[[134 155 123 125 132 153]
 [113 114 125 142 148 107]] Answer: 134

[[133 117 152 114]
 [124 135 132 100]
 [131 117 155 136]] Answer: 124

[[129 105 121 148 143]
 [122 124 124 110 112]] Answer: 129

[[104 131 128 139 133 110 136]
 [116 134 142 130 125 146 124]] Answer: 104

[[120 135 130 133 132 130]
 [130 116 124 113 115 137]
 [130 153 132 145 142 119]] Answer: 130

[[133 101 140 138 142]
 [119 120 104 129 128]] Answer: 133

[[118 133 123 118 134 150]
 [133 138 144 120 125 128]
 [132 105 114 116 145 129]] Answer: 133
---
[136 115 141 135 138 149]: 149, 136

[104 123  98 100]: 100, 104

[[136 123 130 128 114 121 114]
 [136 133 139 118 127 117 110]
 [117 155 130 126 129 136 126]]: 114, 117

[105 126 117 140 128]: 128, 105

[107 129 129 141 147 118 143]: 143, 107

[135 145 125 149]: 149, 135

[[102  98 147 148 153]
 [126 103 123 136 119]]: 153, 126

[[101 101 102 134]
 [100 111 100 133]]: 134, 100

[114 143 128 118 126 137  99]: 99, 114

[[150 118 118 148 111 118 117]
 [132 146 146 124 131 146 145]
 [130 103 104 144 116 107 105]]: 117, 130
---
[[108 131 108 106 133 108]
 [133 113 141 137 113 133]] | 106

[143 131  99 146] | 146

[[136 140 107 108 129 116 145]
 [145 117 129 120 119 106 127]
 [124 125 115 118 133 131 156]] | 108

[152 134 134 113 146 133] | 113

[[149 137 128 130 118 130]
 [142 151 152 134 107 134]
 [135 134 131 140 131 142]] | 130

[[121 141 131 152 139 117]
 [136 139 137 144 135 124]
 [129 117 111 126 131 128]] | 152

[127 131 136 106] | 106

[149 156 146 154 106 116 113] | 154
---
[ 99 119 120 115 111 140 121] => 119

[[121 152 133 138]
 [128 140 132 127]
 [130 129 131 127]] => 129

[151 142 104 132] => 142

[131 155 113 138 145 150] => 155

[107 134 152 153] => 134

[103 127 122 153] => 127

[[117 135 130 149 139 107]
 [120 150 146 149 110 123]
 [147 146 130 129 103 115]] => 146

[131 102 125 129 135 123] => 102
---
[[114 121 101 120 114 132 122 134 121 123]
 [122 125 123 126 125 129 126 130 125 125]
 [132 130 136 130 132 127 130 126 130 129]
 [134 131 136 131 133 127 131 126 131 131]
 [121 125 122 125 124 129 126 130 125 125]
 [124 128 121 128 129 128 128 128 129 128]
 [117 122 110 121 116 131 123 133 122 123]
 [141 134 139 134 137 126 133 124 135 135]
 [126 127 125 127 127 128 127 128 127 127]
 [121 125 123 125 125 129 126 130 125 125]
 [127 127 125 127 127 128 128 129 128 128]]: 121

[[131 130 121 140 128 131 136 130 133 125 121 126 140 131 131 130]
 [128 128 130 122 127 126 124 129 127 128 130 128 122 129 129 126]
 [130 130 115 143 126 128 133 126 133 121 116 123 141 129 129 128]
 [126 126 130 130 130 130 130 126 126 130 130 130 130 126 126 130]
 [132 131 112 148 125 129 136 127 135 120 113 122 146 130 131 128]
 [125 125 133 128 132 131 130 125 125 132 133 132 128 125 125 131]
 [126 127 126 130 128 128 128 125 127 127 127 128 129 126 126 128]
 [136 134 128 104 116 113 108 139 132 121 127 118 104 136 136 113]
 [124 125 138 118 131 128 124 126 122 134 137 132 118 125 125 129]]: 136

[[125 103 136 138 122 123 107]
 [129 126 129 128 129 126 127]
 [127 104 135 134 126 137 123]
 [132 123 131 125 131 125 129]
 [130 133 130 126 128 103 114]
 [129 125 130 128 129 126 127]
 [129 125 129 128 129 126 127]
 [129 124 128 126 131 144 141]
 [129 126 129 128 129 126 127]
 [125 146 122 127 125 124 128]
 [129 126 129 128 129 126 127]]: 125

[[138 117 128 124 132 120 125 137 120 127]
 [142 114 133 120 135 116 124 140 115 126]
 [128 128 125 129 128 129 127 128 129 129]
 [133 125 129 125 132 124 123 132 124 129]
 [108 135 123 137 113 137 141 111 137 126]
 [133 125 120 125 131 125 111 132 125 137]
 [141 116 133 122 135 118 126 139 118 125]
 [132 125 121 135 127 130 135 132 130 123]
 [125 128 121 138 123 134 142 127 133 121]
 [117 140 138 135 123 138 151 119 139 117]]: 125

[[132 131 142 127 127 128 123 142 127 122 132 126 130 133 128 122]
 [136 130 126 120 137 124 143 123 126 128 135 132 124 138 131 140]
 [138 137 150 113 123 116 121 136 121 130 136 129 119 128 118 121]
 [122 123 120 127 144 130 112 134 121 110 122 120 133 140 146 135]
 [136 134 133 124 128 123 119 144 120 117 125 121 126 129 134 122]
 [129 126 122 129 129 126 123 133 127 136 117 126 121 143 127 125]
 [127 117 119 124 113 128 133 131 133 113 143 123 125 109 118 124]
 [126 129 109 109 128 139 126 119 116 119 128 113 137 109 122 123]]: 127

[[142 152 112 122 124 147 149 152]
 [121 113 132 111 126 143 151 122]
 [152 117 128 143 113 122 123 143]
 [141 151 107 148 152 150 143 112]
 [127 143 109 131 140 148 134 106]
 [142 144 152 131 120 125 119 135]
 [136 120 122 115 149 146 129 112]]: 142
